[[117 119 120 131 126 128 126 116 116 136 145 116 140 109]
 [114 122 116 122 136 131 124 125 117 138 137 134 131 111]
 [112 116 119 125 120 136 119 123 118 141 139 139 130 111]
 [115 119 120 129 132 127 120 125 125 141 149 136 129 109]
 [119 111 119 127 121 117 122 120 111 124 145 133 125 121]
 [126 115 113 127 131 109 132 123 107 132 154 130 131 115]
 [121 125 112 133 120 131 119 115 124 128 134 130 131 126]
 [115 113 106 128 131 126 121 134 106 135 148 142 128 109]
 [135 119 114 132 147 147 130 130 125 148 126 112 122 133]
 [130 106 115 122 148 110 141 135 112 141 153 131 127 115]
 [127 126 100 133 136 118 141 132 115 126 149 126 136 122]
 [115 112 105 119 115 137 125 134 125 131 132 130 118 111]
 [120 123 126 136 124 120 120 119 117 128 132 131 140 124]
 [116 108 121 122 129 135 119 122 117 144 137 146 114 115]]
Indices start at 1.
The top-left entry is 117
The entry at row 1, column 3? 120
The entry directly above the smallest entry? 115
The entry at row 2, column 1 -> 114
The entry directly below the largest entry? 134
The top entry of the column that holds the largest entry? 145
The entry in the bottom-right corner is 115
The bottom-left entry? 116
The entry just right of 100: 133
The entry in row 3 and column 3? 119
The entry in row 3 and column 1 -> 112
The entry in the top-right corner is 109
The bottom entry of the column that holds the smallest entry: 121
The entry just left of 154 is 132
The entry in row 1 and column 2 -> 119
The entry just left of the smallest entry -> 126

X = [105 151 158 128 118]
Read off the entry just right of 151.
Answer: 158
Read off the entry just right of the centre entry.
Answer: 128

Questions about the array below. Indices start at 1.
1) The entry just right of the largest entry?
2) The entry at row 3, column 1?
3) The bottom-right entry?
4) The entry in row 1 and column 3?
5) The entry just left of the largest entry?
6) The top-right entry?
7) The entry at row 2, column 3?
8) The minimum?
[[119 117 143 130 114 119 119 121 116 121 153 130]
 [141 117 112 141 133 143 121 131 155 131 117 123]
 [122 117 142 128 119 121 124 124 136 124 128 141]
 [154 117 129 125 130 125 132 131 137 131 125 137]
 [150 117 128 140 128 129 115 143 145 143 109 119]
 [123 117 141 127 119 120 123 124 136 124 127 141]]
1) 131
2) 122
3) 141
4) 143
5) 131
6) 130
7) 112
8) 109

[[152 111 131 124 118 126 122 142 101 129 138 129 131 110 128 141]
 [152 111 132 124 118 126 139 142 101 115 140 129 131 147 126 141]
 [152 111 132 124 118 126 145 142 101 121 138 129 131 110 130 141]
 [152 111 131 127 118 134 114 142 101 131 138 129 131 110 130 141]
 [152 111 136 124 118 126  99 142 101 115 138 129 131 110 130 141]]
Rows and columns are numbered from 1.
Find the bottom-left entry.
Answer: 152
The entry in the top-right corner -> 141
The minimum: 99
Find the entry at row 3, column 1.
Answer: 152
Find the entry at row 2, column 1.
Answer: 152
Find the entry just left of the smallest entry.
Answer: 126
Find the entry in row 1 and column 2.
Answer: 111
The bottom-right entry -> 141
The entry in row 1 and column 1 -> 152
Find the entry just right of the smallest entry.
Answer: 142
The entry at row 1, column 3 is 131
Find the entry directly above 121.
Answer: 115
The entry just left of 147 is 131
Find the entry at row 2, column 3.
Answer: 132
